Below are the code and all the weights of a small trained network. Each question names an input and a target symbol and asks about switching units off, where a switched-off unit gives its printed mean instead of its output.

import numpy as np


def w(rows, s, z=0):
    codes = np.array(rows[::2]) - 128.0
    scale = np.full(codes.shape[1], s)
    scale[-1] = z or s
    return codes * scale


def norm(h):
    return h / np.sqrt((h * h).mean(-1, keepdims=True) + 1e-5)


def f(y):
    return y / 2 * (1 + np.tanh(0.7978845608 * (y + 0.044715 * y**3)))


def softmax(a):
    e = np.exp(a - a.max(-1, keepdims=True))
    return e / e.sum(-1, keepdims=True)


def log_softmax(a):
    a = a - a.max(-1, keepdims=True)
    return a - np.log(np.exp(a).sum(-1, keepdims=True))


def net(x, mask):
    ids = ['αδζηξστφω'.index(c) for c in x.split()]
    T = len(ids)
    res = E[ids] + P[:T]
    u = 0
    for l in range(2):
        q, k, v = (norm(res) @ M[l].T for M in (Q, K, V))
        z = softmax(np.where(np.tri(T) > 0, q @ k.T / 2**0.5, -1e9)) @ v
        res = res + np.where(mask[u], z, O[l][:, -1]) @ O[l][:, :-1]
        u += 1
        y = f(norm(res) @ A[l][:, :-1].T + A[l][:, -1])
        res = res + np.where(mask[u : u + 16], y, B[l][:, -1]) @ B[l][:, :-1]
        u += 16
    return log_softmax(norm(res)[-1] @ U[:, :-1].T + U[:, -1])


Q, K, V, O, A, B = {}, {}, {}, {}, {}, {}
E = w([
[113,130,154,183,126],'α',
[124,121,132,161,127],'δ',
[40,72,55,96,130],'ζ',
[119,117,133,195,140],'η',
[151,92,144,144,130],'ξ',
[70,157,80,219,130],'σ',
[111,136,3,197,113],'τ',
[166,82,51,131,85],'φ',
[111,198,150,119,160],'ω',
],0.024)
P = w([
[153,255,105,93,9],'0',
[186,195,75,220,167],'1',
[171,171,88,212,166],'2',
[161,131,120,188,153],'3',
[144,107,124,173,151],'4',
[126,95,138,157,153],'5',
[105,87,148,146,142],'6',
[92,80,149,143,147],'7',
],0.0083)
Q[0] = w([
[188,178,196,152,1],'L0H1',
[105,86,190,226,196],'L0H1',
],0.009)
K[0] = w([
[156,107,85,245,255],'L0H1',
[28,102,154,85,201],'L0H1',
],0.0066)
V[0] = w([
[44,56,32,167,102],'L0H1',
[44,240,3,23,140],'L0H1',
],0.0057)
O[0] = w([
[165,75,76,195,1,253],'L0H1',
[126,142,222,169,64,84],'L0H1',
],0.0092,0.0034)
A[0] = w([
[120,129,129,144,182,87],'L0N1',
[96,183,119,118,147,63],'L0N2',
[133,114,174,143,174,17],'L0N3',
[102,118,215,99,69,128],'L0N4',
[36,113,160,161,129,39],'L0N5',
[117,141,90,127,172,124],'L0N6',
[156,178,118,158,94,27],'L0N7',
[145,119,172,187,103,201],'L0N8',
[105,121,113,129,139,59],'L0N9',
[107,99,151,114,231,168],'L0N10',
[213,109,108,136,114,188],'L0N11',
[139,151,138,43,171,4],'L0N12',
[153,75,165,151,168,61],'L0N13',
[148,69,109,96,153,181],'L0N14',
[136,154,250,132,197,185],'L0N15',
[114,213,178,135,188,99],'L0N16',
],0.015,0.0041)
B[0] = w([
[161,135,161,126,137,151],'L0N1',
[120,104,124,156,92,129],'L0N2',
[169,151,106,108,213,123],'L0N3',
[223,119,185,158,55,150],'L0N4',
[143,104,128,181,67,160],'L0N5',
[116,143,190,143,65,173],'L0N6',
[101,145,112,95,242,148],'L0N7',
[130,192,184,163,197,250],'L0N8',
[126,118,146,154,120,126],'L0N9',
[175,130,254,174,156,203],'L0N10',
[85,178,165,160,45,254],'L0N11',
[90,127,171,166,123,138],'L0N12',
[111,170,96,142,209,172],'L0N13',
[121,132,117,208,117,216],'L0N14',
[192,183,169,220,189,157],'L0N15',
[144,185,115,189,102,159],'L0N16',
],0.0091,0.0073)
Q[1] = w([
[73,168,96,139,112],'L1H1',
[164,148,123,6,180],'L1H1',
],0.02)
K[1] = w([
[180,74,122,92,94],'L1H1',
[188,252,143,134,118],'L1H1',
],0.016)
V[1] = w([
[255,160,103,78,4],'L1H1',
[125,136,27,112,137],'L1H1',
],0.0099)
O[1] = w([
[241,42,68,225,185,4],'L1H1',
[114,204,6,210,193,6],'L1H1',
],0.012,0.0025)
A[1] = w([
[198,113,111,146,199,110],'L1N1',
[227,165,92,97,143,105],'L1N2',
[195,129,57,116,186,47],'L1N3',
[51,141,128,120,204,110],'L1N4',
[228,41,72,106,196,128],'L1N5',
[179,9,156,178,187,140],'L1N6',
[177,166,175,64,47,87],'L1N7',
[116,200,151,193,166,211],'L1N8',
[102,90,121,129,195,208],'L1N9',
[93,72,125,169,59,221],'L1N10',
[125,3,216,164,48,77],'L1N11',
[212,40,107,153,135,79],'L1N12',
[184,23,100,154,167,59],'L1N13',
[114,185,154,7,103,2],'L1N14',
[100,167,161,23,115,5],'L1N15',
[99,48,84,124,118,214],'L1N16',
],0.015,0.0053)
B[1] = w([
[106,164,128,103,59,157],'L1N1',
[123,130,151,107,77,131],'L1N2',
[116,103,165,129,75,137],'L1N3',
[109,116,128,156,38,138],'L1N4',
[176,211,198,181,70,155],'L1N5',
[117,129,145,142,61,194],'L1N6',
[135,64,70,79,137,176],'L1N7',
[124,78,94,109,150,253],'L1N8',
[189,98,113,161,86,132],'L1N9',
[141,115,189,153,162,232],'L1N10',
[107,75,159,154,107,239],'L1N11',
[118,199,93,185,9,168],'L1N12',
[146,156,143,160,79,161],'L1N13',
[200,160,117,59,127,147],'L1N14',
[194,133,116,87,110,148],'L1N15',
[158,150,146,179,183,156],'L1N16',
],0.015,0.012)
U = w([
[2,146,116,133,116,41],'α',
[121,130,113,112,212,153],'δ',
[68,144,164,138,133,3],'ζ',
[127,34,185,99,126,120],'η',
[185,164,170,124,198,158],'ξ',
[124,79,27,111,147,215],'σ',
[181,79,87,86,164,193],'τ',
[107,168,140,55,123,203],'φ',
[176,139,118,155,47,101],'ω',
],0.011,0.0052)

Each question gives the input, a string of symbols that net reads in full, and the target symbol t.
The units are the heads (2 rows each of Q, K, V and O) and the neurons (one row each of A and B). Each row of codes is followed by its name. A weight is (code - 128) times the scale printed after its matrix; where a second scale follows, it is the last column's (O, A, B and U).
mask holds one flag per unit, layer by layer, with each layer's heads first. A switched-off unit (its flag False) gives its mean, the last column of its rows in O or B, instead of its output. The means were averaged over made-up inputs and are rounded, as every weight is.
A unit's drop is (log p(t) with every unit on - log p(t) with that unit switched off) / (log p(t) with every unit on - log p(t) with every unit switched off).
The circuit of an input: a set's keep is (log p(t) with only the set's units on - log p(t) with every unit switched off) / (log p(t) with every unit on - log p(t) with every unit switched off). Starting from the 12 units with the biggest drops (on a tie, the unit counted first), units are removed one at a time, each time the one whose removal leaves the highest keep (on an exact tie, the one counted first), for as long as the keep stays at least 0.8.
units of the circuit, in order: the units of the circuit, biggest drop first
most important unit: the unit with the biggest drop
top k neurons: the k neurons with the biggest drops, biggest first
top k neurons in layer l: the k neurons of layer l with the biggest drops, biggest first
input τ ξ ξ, target σ: most important unit	L0N13
input α η ζ η ξ η, target α: units of the circuit, in order	[L1H1, L0N11]
input ξ α ζ, target φ: units of the circuit, in order	[L0H1, L1H1, L1N14]
input α σ η ζ α, target α: top 2 neurons	[L0N8, L0N11]
input δ ξ φ τ ω α, target ξ: units of the circuit, in order	[L0H1, L0N15]
input ξ σ ξ ξ ξ ζ, target φ: units of the circuit, in order	[L1H1, L1N14]
input α α ζ φ, target α: top 2 neurons in layer 0	[L0N11, L0N8]
input φ σ δ ω ξ ξ, target ξ: units of the circuit, in order	[L0H1, L1N11, L0N13]
input η δ ζ, target σ: units of the circuit, in order	[L1H1, L0N10, L0N8, L0H1]
input ω η η, target ξ: top 2 neurons	[L0N15, L1N11]
input ξ δ α ζ φ δ α α, target φ: top 2 neurons in layer 0	[L0N10, L0N11]
input σ ξ α, target α: top 2 neurons in layer 0	[L0N7, L0N10]
input φ τ ξ σ η, target α: top 3 neurons	[L0N11, L0N7, L0N16]
input α α ξ δ ξ σ ω, target ξ: most important unit	L0N15
input ω ξ ξ ω σ ζ ξ φ, target η: top 2 neurons	[L0N11, L0N5]
input α ζ α η σ φ ξ, target α: top 2 neurons in layer 0	[L0N8, L0N11]
input ξ σ ξ ξ, target α: top 2 neurons	[L0N13, L0N10]
input τ α α, target σ: top 2 neurons	[L0N7, L1N8]
input ξ ξ ξ ζ η, target φ: top 2 neurons	[L0N10, L0N11]
input φ ξ σ ξ α σ, target α: top neuron in layer 0	[L0N11]
input α ζ φ, target α: top 3 neurons in layer 0	[L0N11, L0N8, L0N4]
input τ φ ξ ξ η ω ξ, target ξ: top 2 neurons	[L0N10, L0N15]
input α ζ σ δ, target α: top 2 neurons in layer 0	[L0N8, L0N11]
input ξ η τ δ δ, target σ: top 2 neurons in layer 0	[L0N8, L0N10]
input ξ ω ζ δ σ, target φ: top 2 neurons in layer 0	[L0N10, L0N11]
